Here is a tiny trained network, its code and every weight. The questions are about switching its units off for an input and a target symbol, where a switched-off unit gives its printed mean instead of its output.

import numpy as np


def w(rows, s, z=0):
    codes = np.array(rows[::2]) - 128.0
    scale = np.full(codes.shape[1], s)
    scale[-1] = z or s
    return codes * scale


def norm(h):
    return h / np.sqrt((h * h).mean(-1, keepdims=True) + 1e-5)


def f(y):
    return y / 2 * (1 + np.tanh(0.7978845608 * (y + 0.044715 * y**3)))


def softmax(a):
    e = np.exp(a - a.max(-1, keepdims=True))
    return e / e.sum(-1, keepdims=True)


def log_softmax(a):
    a = a - a.max(-1, keepdims=True)
    return a - np.log(np.exp(a).sum(-1, keepdims=True))


def net(x, mask):
    ids = ['εηθλσφω'.index(c) for c in x.split()]
    T = len(ids)
    res = E[ids] + P[:T]
    r = norm(res)
    for j in range(2):
        rows = slice(4 * j, 4 * j + 4)
        q, k, v = (r @ M[0][rows].T for M in (Q, K, V))
        z = softmax(np.where(np.tri(T) > 0, q @ k.T / 4**0.5, -1e9)) @ v
        o = O[0][rows]
        res = res + np.where(mask[j], z, o[:, -1]) @ o[:, :-1]
    y = f(norm(res) @ A[0][:, :-1].T + A[0][:, -1])
    res = res + np.where(mask[2:10], y, B[0][:, -1]) @ B[0][:, :-1]
    return log_softmax(norm(res)[-1] @ U[:, :-1].T + U[:, -1])


Q, K, V, O, A, B = {}, {}, {}, {}, {}, {}
E = w([
[36,174,213,104,65],'ε',
[41,168,132,221,105],'η',
[120,147,140,3,112],'θ',
[159,125,216,158,218],'λ',
[32,134,48,77,75],'σ',
[162,228,231,57,111],'φ',
[227,75,93,133,206],'ω',
],0.014)
P = w([
[143,78,60,210,90],'0',
[126,35,87,177,250],'1',
[154,87,55,179,83],'2',
[104,69,108,125,239],'3',
[174,117,80,162,80],'4',
[86,140,90,103,215],'5',
[201,148,119,162,97],'6',
[82,162,93,83,196],'7',
[217,170,144,167,94],'8',
[72,177,110,74,197],'9',
[237,192,161,173,99],'10',
[71,191,115,66,196],'11',
[255,207,168,174,99],'12',
],0.0091)
Q[0] = w([
[121,136,234,169,202],'H1',
[125,124,95,230,169],'H1',
[186,66,148,6,176],'H1',
[194,105,76,115,157],'H1',
[217,117,93,119,131],'H2',
[109,169,91,47,128],'H2',
[88,150,65,234,126],'H2',
[164,49,75,119,203],'H2',
],0.013)
K[0] = w([
[153,119,242,175,146],'H1',
[166,156,91,223,123],'H1',
[187,129,140,60,147],'H1',
[188,118,51,128,154],'H1',
[188,102,144,96,227],'H2',
[94,145,65,27,106],'H2',
[122,131,34,247,165],'H2',
[187,123,103,119,145],'H2',
],0.015)
V[0] = w([
[222,146,127,167,223],'H1',
[158,129,161,130,79],'H1',
[67,101,128,97,159],'H1',
[129,2,100,197,131],'H1',
[64,83,108,121,159],'H2',
[221,72,104,157,183],'H2',
[165,122,118,162,108],'H2',
[175,144,142,141,81],'H2',
],0.0081)
O[0] = w([
[85,90,79,61,124,126],'H1',
[156,41,118,57,142,135],'H1',
[142,166,198,192,107,143],'H1',
[171,254,150,11,98,2],'H1',
[149,18,187,142,215,104],'H2',
[84,124,143,183,41,57],'H2',
[97,228,131,133,204,94],'H2',
[131,228,61,87,102,132],'H2',
],0.0059,0.0081)
A[0] = w([
[167,167,135,81,102,82],'N1',
[148,157,186,27,147,232],'N2',
[1,128,189,147,102,91],'N3',
[102,65,67,138,116,179],'N4',
[180,165,139,96,75,66],'N5',
[65,188,90,101,172,170],'N6',
[169,199,148,117,81,131],'N7',
[222,105,71,170,164,2],'N8',
],0.01,0.0036)
B[0] = w([
[163,153,150,114,201,157],'N1',
[189,234,176,106,78,255],'N2',
[119,68,61,20,184,162],'N3',
[45,106,213,208,159,142],'N4',
[147,126,116,201,144,166],'N5',
[191,138,236,3,105,168],'N6',
[125,48,138,183,197,186],'N7',
[23,78,129,46,75,129],'N8',
],0.0059,0.0087)
U = w([
[141,52,166,118,207,237],'ε',
[124,179,165,3,135,137],'η',
[173,76,177,129,35,2],'θ',
[116,184,108,132,122,75],'λ',
[166,113,70,84,115,118],'σ',
[97,111,151,143,65,155],'φ',
[213,107,103,166,149,130],'ω',
],0.015,0.0016)

Each question gives the input, a string of symbols that net reads in full, and the target symbol t.
The units are the heads (4 rows each of Q, K, V and O) and the neurons (one row each of A and B). Each row of codes is followed by its name. A weight is (code - 128) times the scale printed after its matrix; where a second scale follows, it is the last column's (O, A, B and U).
mask holds one flag per unit, heads first, then neurons. A switched-off unit (its flag False) gives its mean, the last column of its rows in O or B, instead of its output. The means were averaged over made-up inputs and are rounded, as every weight is.
A unit's drop is (log p(t) with every unit on - log p(t) with that unit switched off) / (log p(t) with every unit on - log p(t) with every unit switched off).
The circuit of an input: a set's keep is (log p(t) with only the set's units on - log p(t) with every unit switched off) / (log p(t) with every unit on - log p(t) with every unit switched off). Starting from all 10 units, units are removed one at a time, each time the one whose removal leaves the highest keep (on an exact tie, the one counted first), for as long as the keep stays at least 0.8.
units of the circuit, in order: the units of the circuit, biggest drop first
k most important neurons: the k neurons with the biggest drops, biggest first
which heads matter: for each layer, one digit per head in row order, 1 if its drop is at least 0.15 and else 0, layers parted by /
drop of u: that unit's drop, to one decimal
input ε θ ε θ ε φ ε φ φ ω θ φ σ, target φ: 3 most important neurons	[N8, N4, N2]
input θ ε φ ω θ φ φ, target ω: units of the circuit, in order	[N7, N6, N5]
input φ λ θ φ φ λ λ, target η: 2 most important neurons	[N7, N5]
input η θ φ ω φ λ θ φ ε φ θ φ ε, target ω: 2 most important neurons	[N7, N6]
input φ θ φ φ φ η, target ε: most important neuron	[N2]
input φ θ φ φ ε λ φ φ ε φ ε, target ω: 2 most important neurons	[N6, N7]
input φ θ φ λ σ ε φ φ θ, target ω: units of the circuit, in order	[N5, N6]
input ε θ θ θ θ φ φ φ θ, target ω: which heads matter	10
input ε φ σ θ λ φ φ φ η, target λ: units of the circuit, in order	[H2, H1]
input φ φ θ, target θ: 2 most important neurons	[N4, N7]
input σ φ φ ε ε φ θ λ ε φ σ, target ω: units of the circuit, in order	[H1, N7, N2]
input θ η φ θ θ, target θ: which heads matter	01
input φ φ φ φ φ ω φ ω φ φ φ φ η, target λ: which heads matter	11
input φ θ φ ε φ θ ε θ η φ η φ φ, target ω: 2 most important neurons	[N6, N7]
input φ φ φ ε σ, target φ: most important neuron	[N4]
input ω λ η φ φ σ ε λ ε η, target η: drop of N6	0.1
input φ φ φ η θ ε φ φ θ σ, target ε: drop of N4	0.1
input φ ε ε φ θ θ φ ε η η φ η, target η: drop of N8	0.0
input θ λ ω, target σ: drop of H1	1.3
